[[ 29 -28  36  -2]
 [-30  29 -38   2]
 [  6 -36  53  -9]]
->
[[-28  36]
 [ 29 -38]]

[[ -4  -2  -3]
 [-22  -4 -43]
 [-34 -15  -4]
 [ -2  -3  -3]
 [-55 -74 -25]]
->
[[ -2  -3]
 [ -4 -43]]

[[-74 -33 -44]
 [ -4 -15 -56]
 [ 10 -44 -18]
 [ 20   5  16]]
->
[[-33 -44]
 [-15 -56]]

[[-26 -26  31 -20 -31]
 [ 42   8 -55 -11 -26]]
->
[[-26  31]
 [  8 -55]]

[[-73  72 -56]
 [-50  26  -2]]
->
[[ 72 -56]
 [ 26  -2]]

[[ 64  20   7  -1]
 [-58 -33  57   0]]
->
[[ 20   7]
 [-33  57]]
---
[[-36 -70  30   5  28]
 [-20 -23 -42 -53 -17]
 [-15   0  50  23   6]]
->
[-36 -23  50]

[[-28  -2  15]
 [ -9  -9  -4]
 [  6  -3   3]
 [  5 -68   5]]
->
[-28  -9   3]

[[  9 -56  42]
 [ -2 -26 -16]
 [-14  13  38]]
->
[  9 -26  38]

[[ 23 -71 -21  48   9]
 [-13 -51  42  29  13]]
->
[ 23 -51]

[[ 19 -39 -20]
 [ 19  -6   7]
 [ 50  -7 -21]
 [ 55 -39 -22]
 [ 63  -8 -22]]
->
[ 19  -6 -21]

[[37 -1 30 21 19]
 [ 0  1  0  0  0]
 [-4  6 -1 25 -5]
 [26 56 39  6 13]]
->
[37  1 -1  6]

[[ -6   9  -9  41]
 [  7 -48 -20  -8]
 [ 39 -41  17 -10]
 [-28 -50  26 -72]]
->
[ -6 -48  17 -72]

[[ -5   0  -1  -1   2]
 [-45  -7 -54 -45  29]
 [-18 -29 -21 -71  11]
 [  1  -8 -11  -2  14]
 [ 10 -28 -25  -6  41]]
->
[ -5  -7 -21  -2  41]

[[ 49  32 -48  65  23]
 [ -1  -1  -1  -1  -1]
 [ -8 -17   7   7   6]
 [ -8  -8   7  -5  -1]
 [ 11   7 -14  19   8]]
->
[49 -1  7 -5  8]
---
[[-20 -12 -25  29 -16  -4  -7   8   9 -10  18   3  -8   1  12   5]
 [-24  10  25 -36 -47  -1 -35   4  -2  -5  -3 -24  10  11  20 -35]
 [ -6  -1   4  19 -26  10 -24 -54 -11  46 -13 -19  57  12   4  29]
 [  7 -10  48  -5  32  12  21  -3 -14  36   2 -46   5  30   6  -3]
 [-14  -5   1   1  20 -13   1   9 -38  20   9  27 -18  29  17   4]
 [-24   7  -2  10  11  21   5  15 -40 -19  33   6 -11 -21 -25 -21]]
->
[[-20 -12 -25  29 -16  -4  -7   8   9 -10  18   3  -8   1  12   5]
 [-24   7  -2  10  11  21   5  15 -40 -19  33   6 -11 -21 -25 -21]
 [-14  -5   1   1  20 -13   1   9 -38  20   9  27 -18  29  17   4]
 [ -6  -1   4  19 -26  10 -24 -54 -11  46 -13 -19  57  12   4  29]
 [-24  10  25 -36 -47  -1 -35   4  -2  -5  -3 -24  10  11  20 -35]
 [  7 -10  48  -5  32  12  21  -3 -14  36   2 -46   5  30   6  -3]]

[[-10  29  40  57  44 -11  49  17 -23]
 [ -3  47 -16  58  -8 -45  -6  44  -5]
 [ 33  -1   9  25 -10  -2  25  50  59]
 [-39 -18 -51  -9  54 -17  41 -24  31]
 [ 45  -3 -48 -19 -10 -24  -7  -2  30]
 [  6  -1  31 -24 -52   9 -54  18  15]
 [ 45  18 -59   6 -51 -50  49 -28 -24]
 [ 45  53  -1 -27  58  44   4   9 -13]
 [ 59 -26  -5   0 -39 -19 -12 -45   6]
 [ 44  55  16 -51 -57 -43   2 -43 -18]]
->
[[ 45  18 -59   6 -51 -50  49 -28 -24]
 [-39 -18 -51  -9  54 -17  41 -24  31]
 [ 45  -3 -48 -19 -10 -24  -7  -2  30]
 [ -3  47 -16  58  -8 -45  -6  44  -5]
 [ 59 -26  -5   0 -39 -19 -12 -45   6]
 [ 45  53  -1 -27  58  44   4   9 -13]
 [ 33  -1   9  25 -10  -2  25  50  59]
 [ 44  55  16 -51 -57 -43   2 -43 -18]
 [  6  -1  31 -24 -52   9 -54  18  15]
 [-10  29  40  57  44 -11  49  17 -23]]

[[-39  12 -23 -37]
 [ 21  40  41  46]
 [ 40 -14  -3 -35]
 [  0  54  33  49]
 [-39 -27 -25 -31]
 [ 28  21  26  10]]
->
[[-39 -27 -25 -31]
 [-39  12 -23 -37]
 [ 40 -14  -3 -35]
 [ 28  21  26  10]
 [  0  54  33  49]
 [ 21  40  41  46]]

[[ -1  -4  25  -1  15  -6  -2  -5  -9 -11   7]
 [ -1   7  16  -1  12   9  -9 -22  14  15 -11]
 [ -1   1  63  -1  23  -1 -13 -38   1  -2 -11]
 [ -1  -2  31   0   6  -4  -4 -11  -4  -7   4]]
->
[[ -1   7  16  -1  12   9  -9 -22  14  15 -11]
 [ -1  -4  25  -1  15  -6  -2  -5  -9 -11   7]
 [ -1  -2  31   0   6  -4  -4 -11  -4  -7   4]
 [ -1   1  63  -1  23  -1 -13 -38   1  -2 -11]]

[[-11   4   7   2]
 [ 69 -45 -43 -49]
 [ -3   4  -6   8]
 [-21  36  22  31]
 [ -8   4  14  -2]
 [ -4 -11 -19   7]
 [  6 -53 -39 -18]]
->
[[ 69 -45 -43 -49]
 [  6 -53 -39 -18]
 [ -4 -11 -19   7]
 [ -3   4  -6   8]
 [-11   4   7   2]
 [ -8   4  14  -2]
 [-21  36  22  31]]

[[ 20 -20  22  45 -42 -10]
 [ 19 -33  17 -25 -31  31]
 [-21  27  27 -38  42   9]
 [-22  36  23  -8 -20  51]
 [ 17 -34  11 -20  -4   4]
 [-12 -29 -49  45   4   2]
 [-16 -21 -37  44  13  -4]
 [ 60 -23  20  -5  14   5]]
->
[[-12 -29 -49  45   4   2]
 [-16 -21 -37  44  13  -4]
 [ 17 -34  11 -20  -4   4]
 [ 19 -33  17 -25 -31  31]
 [ 60 -23  20  -5  14   5]
 [ 20 -20  22  45 -42 -10]
 [-22  36  23  -8 -20  51]
 [-21  27  27 -38  42   9]]

[[ 12 -16   4 -20 -30  37  11  56  31 -58  30   5  -6   6  25]
 [-11  -3   5  13  26  45  25 -30 -15 -10 -21  27 -16  10 -20]
 [  4  -7   7 -15 -18  24   9  35  22 -37  21   0  -7   4  17]
 [ 19 -20 -19  12  -5 -10 -10   1  -5  -2  -2  15  26   5  -7]
 [-13 -12  13  -7  13  -5  -4 -24   3  -7   5  -2  13  21 -16]
 [-11   1   2   2  -6 -33  -5  -8   3   4 -17  -4 -40 -28  20]]
->
[[ 19 -20 -19  12  -5 -10 -10   1  -5  -2  -2  15  26   5  -7]
 [-11   1   2   2  -6 -33  -5  -8   3   4 -17  -4 -40 -28  20]
 [ 12 -16   4 -20 -30  37  11  56  31 -58  30   5  -6   6  25]
 [-11  -3   5  13  26  45  25 -30 -15 -10 -21  27 -16  10 -20]
 [  4  -7   7 -15 -18  24   9  35  22 -37  21   0  -7   4  17]
 [-13 -12  13  -7  13  -5  -4 -24   3  -7   5  -2  13  21 -16]]

[[-18 -32  48  60 -38 -23 -28]
 [-20 -66  17   8 -34 -19  54]
 [-10 -28 -52 -53  11  17  50]]
->
[[-10 -28 -52 -53  11  17  50]
 [-20 -66  17   8 -34 -19  54]
 [-18 -32  48  60 -38 -23 -28]]

[[ -1 -16   5  -1  27 -20   9  24 -34 -35  30  23   3  12]
 [ -1   0 -33  -1 -12   0   8  23  -2   0  15  11 -18  11]
 [ -1  20  48  -2 -16  22 -21 -57  38  36 -33 -16  26 -34]]
->
[[ -1   0 -33  -1 -12   0   8  23  -2   0  15  11 -18  11]
 [ -1 -16   5  -1  27 -20   9  24 -34 -35  30  23   3  12]
 [ -1  20  48  -2 -16  22 -21 -57  38  36 -33 -16  26 -34]]
---
[[ 2 -7]
 [13 -6]
 [38 76]]
->
[[ 2 -7]
 [13 -6]]

[[ 16 -43 -24 -21  54]
 [ 29 -14 -23 -21  60]]
->
[[ 16 -43]
 [ 29 -14]]

[[ 15  45   4]
 [-14   8 -15]
 [-30 -61  62]
 [-27 -56  66]]
->
[[ 15  45]
 [-14   8]]

[[-12 -28 -16]
 [-54  28  28]
 [-10   5   2]
 [ -2   7  11]
 [ 18  -9 -17]]
->
[[-12 -28]
 [-54  28]]

[[ 40 -25 -23 -26  38]
 [  3 -35 -27 -12  22]
 [  1   0   1   1   0]
 [-23  22  17  19 -56]]
->
[[ 40 -25]
 [  3 -35]]

[[-65   8  -4 -48  37]
 [-65   3  -4 -48  51]]
->
[[-65   8]
 [-65   3]]

[[ 20 -67 -50  40]
 [-53  31   2  35]
 [ 14  53  12   1]
 [ 32  48  21  -2]]
->
[[ 20 -67]
 [-53  31]]

[[-12 -11]
 [  4 -69]
 [ -6  33]
 [-10 -38]
 [  7 -51]]
->
[[-12 -11]
 [  4 -69]]
